Below are the code and all the weights of a small trained network. Each question names an input and a class and asks about switching units off, where a switched-off unit gives its printed mean instead of its output.

import numpy as np


def w(rows, s, z=0):
    codes = np.array(rows[::2]) - 128.0
    scale = np.full(codes.shape[1], s)
    scale[-1] = z or s
    return codes * scale


def f(y):
    return y / 2 * (1 + np.tanh(0.7978845608 * (y + 0.044715 * y**3)))


def log_softmax(a):
    a = a - a.max(-1, keepdims=True)
    return a - np.log(np.exp(a).sum(-1, keepdims=True))


def net(x, mask):
    res = np.array(x, float).reshape(1, 3) / 4 @ E
    y = f(res @ A[0][:, :-1].T + A[0][:, -1])
    res = res + np.where(mask, y, B[0][:, -1]) @ B[0][:, :-1]
    return log_softmax(res[-1] @ U[:, :-1].T + U[:, -1])


A, B = {}, {}
E = w([
[78,180,100,200,194,154,102,21],'x0',
[96,27,178,208,147,230,160,168],'x1',
[1,86,122,91,117,98,60,140],'x2',
],0.0094)
A[0] = w([
[103,54,140,177,186,203,102,141,105],'neuron 0',
[49,91,109,70,125,140,74,116,108],'neuron 1',
[120,92,163,189,120,172,152,153,109],'neuron 2',
[89,172,83,188,222,157,71,50,86],'neuron 3',
[109,102,133,89,117,153,151,111,249],'neuron 4',
[83,162,94,189,204,158,139,39,146],'neuron 5',
[177,234,37,9,113,2,55,81,106],'neuron 6',
[69,91,147,121,136,82,22,150,97],'neuron 7',
[153,121,111,60,16,143,135,212,107],'neuron 8',
[173,47,169,94,66,93,139,219,116],'neuron 9',
[121,63,179,151,129,206,158,153,115],'neuron 10',
[242,185,139,177,150,160,219,122,163],'neuron 11',
[228,140,144,135,168,144,186,119,100],'neuron 12',
[241,171,119,182,143,149,173,126,78],'neuron 13',
[54,84,103,110,115,95,86,145,95],'neuron 14',
[165,86,161,75,69,94,130,185,91],'neuron 15',
[35,103,131,134,119,89,71,161,148],'neuron 16',
[92,61,163,123,164,192,128,160,112],'neuron 17',
[108,50,155,206,168,200,151,156,111],'neuron 18',
],0.0096,0.016)
B[0] = w([
[147,167,113,121,138,73,169,111,183],'neuron 0',
[111,151,92,228,35,146,63,153,170],'neuron 1',
[160,170,90,128,115,68,158,83,168],'neuron 2',
[247,23,254,133,75,111,113,74,190],'neuron 3',
[80,95,139,82,241,161,119,193,253],'neuron 4',
[197,41,171,133,146,134,108,139,217],'neuron 5',
[122,192,85,104,211,50,194,75,255],'neuron 6',
[111,171,96,217,34,148,63,122,168],'neuron 7',
[180,67,194,142,128,109,126,86,180],'neuron 8',
[181,51,188,149,137,95,107,116,193],'neuron 9',
[149,166,102,106,154,69,146,80,186],'neuron 10',
[71,109,91,187,109,146,80,182,226],'neuron 11',
[65,144,98,215,45,135,25,142,168],'neuron 12',
[70,156,92,217,15,139,63,133,170],'neuron 13',
[130,134,93,213,96,144,83,110,161],'neuron 14',
[209,91,169,176,59,113,112,52,165],'neuron 15',
[82,132,87,173,86,168,59,180,196],'neuron 16',
[139,198,79,123,135,90,159,76,173],'neuron 17',
[127,185,70,70,151,44,175,69,201],'neuron 18',
],0.0099,0.015)
U = w([
[146,188,83,114,157,46,173,56,116],'0',
[209,69,253,136,109,105,114,87,118],'1',
[83,145,86,165,62,136,79,145,122],'2',
[82,95,148,71,238,161,152,227,246],'3',
[137,146,159,85,102,128,152,112,104],'4',
[174,172,114,76,82,174,160,140,105],'5',
[141,162,138,112,79,159,166,125,106],'6',
],0.013)

Each question gives the input, the list of numbers given to net, and the class t.
The units are the neurons (one row each of A and B). Each row of codes is followed by its name. A weight is (code - 128) times the scale printed after its matrix; where a second scale follows, it is the last column's (A, B and U).
mask holds one flag per neuron, in row order. A switched-off neuron (its flag False) gives its mean, the last column of its row in B, instead of its output. The means were averaged over made-up inputs and are rounded, as every weight is.
A unit's drop is (log p(t) with every unit on - log p(t) with that unit switched off) / (log p(t) with every unit on - log p(t) with every unit switched off).
The circuit of an input: a set's keep is (log p(t) with only the set's units on - log p(t) with every unit switched off) / (log p(t) with every unit on - log p(t) with every unit switched off). Starting from the 12 units with the biggest drops (on a tie, the unit counted first), units are removed one at a time, each time the one whose removal leaves the highest keep (on an exact tie, the one counted first), for as long as the keep stays at least 0.8.
circuit, biggest first: the units of the circuit, biggest drop first
most important unit: the unit with the biggest drop
top k neurons: the k neurons with the biggest drops, biggest first
drop when u is switched off: that unit's drop, to one decimal
input [6,2,-8], class 2: circuit, biggest first : neuron 11
input [-6,6,2], class 0: top 3 neurons : neuron 18; neuron 17; neuron 3
input [-8,8,-8], class 0: top 2 neurons : neuron 18; neuron 10
input [8,2,8], class 1: top 2 neurons : neuron 3; neuron 5
input [3,0,4], class 2: top 2 neurons : neuron 9; neuron 16
input [-8,-7,6], class 1: top 3 neurons : neuron 8; neuron 9; neuron 15
input [-8,-4,8], class 1: top 3 neurons : neuron 8; neuron 9; neuron 15
input [-3,3,1], class 3: top 2 neurons : neuron 3; neuron 6
input [2,4,4], class 0: top 3 neurons : neuron 11; neuron 18; neuron 0
input [-7,-6,4], class 1: top 4 neurons : neuron 8; neuron 9; neuron 15; neuron 18
input [8,-7,2], class 1: top 3 neurons : neuron 3; neuron 5; neuron 18
input [-3,3,-2], class 3: top 2 neurons : neuron 3; neuron 6
input [-1,4,-3], class 0: drop when neuron 5 is switched off : 0.1
input [-3,6,-7], class 2: drop when neuron 6 is switched off : 0.8
input [-1,6,-5], class 0: drop when neuron 18 is switched off : 0.3
input [-2,-3,2], class 3: most important unit : neuron 18
